Below is a small trained network, with its code and all its weights. Each question gives an input and a target symbol and asks what happens when units are switched off, that is, made to give their printed mean instead of their output.

import numpy as np


def w(rows, s, z=0):
    codes = np.array(rows[::2]) - 128.0
    scale = np.full(codes.shape[1], s)
    scale[-1] = z or s
    return codes * scale


def f(y):
    return np.maximum(y, 0)


def softmax(a):
    e = np.exp(a - a.max(-1, keepdims=True))
    return e / e.sum(-1, keepdims=True)


def log_softmax(a):
    a = a - a.max(-1, keepdims=True)
    return a - np.log(np.exp(a).sum(-1, keepdims=True))


def net(x, mask):
    ids = ['εηξπτω'.index(c) for c in x.split()]
    T = len(ids)
    res = E[ids] + P[:T]
    u = 0
    for l in range(2):
        r = res
        for j in range(3):
            rows = slice(2 * j, 2 * j + 2)
            q, k, v = (r @ M[l][rows].T for M in (Q, K, V))
            z = softmax(np.where(np.tri(T) > 0, q @ k.T / 2**0.5, -1e9)) @ v
            o = O[l][rows]
            res = res + np.where(mask[u + j], z, o[:, -1]) @ o[:, :-1]
        u += 3
        y = f(res @ A[l][:, :-1].T + A[l][:, -1])
        res = res + np.where(mask[u : u + 4], y, B[l][:, -1]) @ B[l][:, :-1]
        u += 4
    return log_softmax(res[-1] @ U[:, :-1].T + U[:, -1])


Q, K, V, O, A, B = {}, {}, {}, {}, {}, {}
E = w([
[90,57,86,113],'ε',
[89,97,92,101],'η',
[62,65,50,106],'ξ',
[130,49,144,8],'π',
[74,49,90,161],'τ',
[53,109,67,180],'ω',
],0.011)
P = w([
[121,62,142,111],'0',
[74,250,142,77],'1',
[88,103,88,21],'2',
[171,143,171,150],'3',
[74,207,176,75],'4',
[127,101,81,72],'5',
[206,169,107,155],'6',
[92,188,185,97],'7',
[169,38,102,86],'8',
[31,189,116,209],'9',
[223,204,121,89],'10',
[57,25,157,100],'11',
[101,219,105,186],'12',
[78,207,164,103],'13',
],0.014)
Q[0] = w([
[119,153,111,186],'0.h1',
[144,120,166,163],'0.h1',
[169,101,146,169],'0.h2',
[96,105,169,143],'0.h2',
[109,24,79,4],'0.h3',
[132,136,133,174],'0.h3',
],0.018)
K[0] = w([
[129,81,98,122],'0.h1',
[110,117,85,100],'0.h1',
[164,106,105,140],'0.h2',
[137,219,95,254],'0.h2',
[221,143,146,139],'0.h3',
[76,136,105,8],'0.h3',
],0.011)
V[0] = w([
[79,115,128,110],'0.h1',
[163,177,118,94],'0.h1',
[127,203,37,65],'0.h2',
[27,80,128,131],'0.h2',
[171,90,65,153],'0.h3',
[2,149,148,136],'0.h3',
],0.0085)
O[0] = w([
[48,15,106,193,206],'0.h1',
[154,151,146,124,142],'0.h1',
[108,127,126,137,220],'0.h2',
[194,80,188,171,253],'0.h2',
[108,198,82,91,136],'0.h3',
[254,112,126,179,90],'0.h3',
],0.009,0.0051)
A[0] = w([
[189,166,74,123,186],'0.n1',
[81,107,29,170,103],'0.n2',
[63,114,252,175,4],'0.n3',
[98,245,196,155,42],'0.n4',
],0.011,0.0016)
B[0] = w([
[85,170,53,109,142],'0.n1',
[167,111,165,20,224],'0.n2',
[210,153,79,129,253],'0.n3',
[254,168,113,104,146],'0.n4',
],0.0097,0.0052)
Q[1] = w([
[201,55,139,197],'1.h1',
[17,157,150,81],'1.h1',
[81,218,204,178],'1.h2',
[143,198,60,254],'1.h2',
[191,87,64,15],'1.h3',
[72,196,244,76],'1.h3',
],0.0091)
K[1] = w([
[201,163,34,247],'1.h1',
[43,103,156,125],'1.h1',
[21,132,183,140],'1.h2',
[23,127,164,167],'1.h2',
[122,113,112,150],'1.h3',
[72,162,116,90],'1.h3',
],0.011)
V[1] = w([
[78,61,171,153],'1.h1',
[108,213,122,218],'1.h1',
[78,136,50,135],'1.h2',
[163,120,196,173],'1.h2',
[94,142,154,102],'1.h3',
[121,57,255,153],'1.h3',
],0.0098)
O[1] = w([
[107,175,90,73,159],'1.h1',
[157,104,84,50,3],'1.h1',
[190,23,159,120,106],'1.h2',
[147,187,78,76,126],'1.h2',
[156,133,30,143,126],'1.h3',
[158,2,132,144,167],'1.h3',
],0.0068,0.016)
A[1] = w([
[154,193,134,150,112],'1.n1',
[2,104,76,100,67],'1.n2',
[53,176,153,88,1],'1.n3',
[137,122,181,61,182],'1.n4',
],0.014,0.0033)
B[1] = w([
[204,220,208,88,152],'1.n1',
[174,219,63,229,254],'1.n2',
[112,3,1,41,195],'1.n3',
[178,160,172,105,219],'1.n4',
],0.0093,0.007)
U = w([
[109,31,123,115,123],'ε',
[242,144,119,126,70],'η',
[122,101,110,2,247],'ξ',
[11,159,160,154,242],'π',
[185,246,162,99,25],'τ',
[97,142,16,121,1],'ω',
],0.012,0.0047)

Each question gives the input, a string of symbols that net reads in full, and the target symbol t.
The units are the heads (2 rows each of Q, K, V and O) and the neurons (one row each of A and B). Each row of codes is followed by its name. A weight is (code - 128) times the scale printed after its matrix; where a second scale follows, it is the last column's (O, A, B and U).
mask holds one flag per unit, layer by layer, with each layer's heads first. A switched-off unit (its flag False) gives its mean, the last column of its rows in O or B, instead of its output. The means were averaged over made-up inputs and are rounded, as every weight is.
A unit's drop is (log p(t) with every unit on - log p(t) with that unit switched off) / (log p(t) with every unit on - log p(t) with every unit switched off).
The circuit of an input: a set's keep is (log p(t) with only the set's units on - log p(t) with every unit switched off) / (log p(t) with every unit on - log p(t) with every unit switched off). Starting from the 12 units with the biggest drops (on a tie, the unit counted first), units are removed one at a time, each time the one whose removal leaves the highest keep (on an exact tie, the one counted first), for as long as the keep stays at least 0.8.
units of the circuit, in order: the units of the circuit, biggest drop first
most important unit: the unit with the biggest drop
top k neurons: the k neurons with the biggest drops, biggest first
input π η π π π τ π ω π η, target η: top 3 neurons -> (0.n3, 1.n3, 0.n2)
input η π π ω, target ε: top 3 neurons -> (1.n2, 1.n4, 1.n1)
input η η η η τ π π ω ω η η ε, target η: top 4 neurons -> (0.n3, 1.n2, 0.n2, 1.n4)
input π η ω π ξ, target ω: units of the circuit, in order -> (1.n3, 1.n2)
input ω π π η ω τ η η η π π π, target ω: units of the circuit, in order -> (0.h3, 1.n2)
input ω τ τ π η ω ε η η π η ξ, target ω: units of the circuit, in order -> (1.n2)
input η ω ω ξ ξ η ε, target ε: top 2 neurons -> (1.n2, 0.n3)
input η ξ π π τ π ε η η ω η ω, target ξ: units of the circuit, in order -> (0.h3, 0.n2)
input ω ε π ξ η τ π π η τ, target η: units of the circuit, in order -> (0.n3, 0.h3)
input η η ξ π η ω π π ξ π η ε, target ω: units of the circuit, in order -> (0.h3, 1.n2)
input η η η π π η π τ π π ω π π τ, target ε: units of the circuit, in order -> (0.h3, 1.n2)
input π π η π ω η π ε π, target ω: top 2 neurons -> (1.n2, 0.n3)
input ε ξ τ η ξ π π π η ξ, target ξ: top 2 neurons -> (0.n2, 1.n2)
input π π ξ η ω π ω π τ, target ξ: most important unit -> 0.n2
input π ε π ξ ε π η, target ε: units of the circuit, in order -> (1.n2, 0.n3)
input π π η τ η ε π ε π π ω ε, target ω: units of the circuit, in order -> (1.n2, 0.h3)
input ω π π ξ π π π η, target τ: units of the circuit, in order -> (0.n4, 0.n3, 1.n3)
input π π π η, target ε: top 2 neurons -> (1.n2, 1.n4)
input ω η π η π ε η η η π π π ω, target η: top 2 neurons -> (1.n3, 0.n2)
input π ε ω π π π π ω τ, target ω: top 4 neurons -> (1.n2, 0.n3, 1.n3, 1.n1)
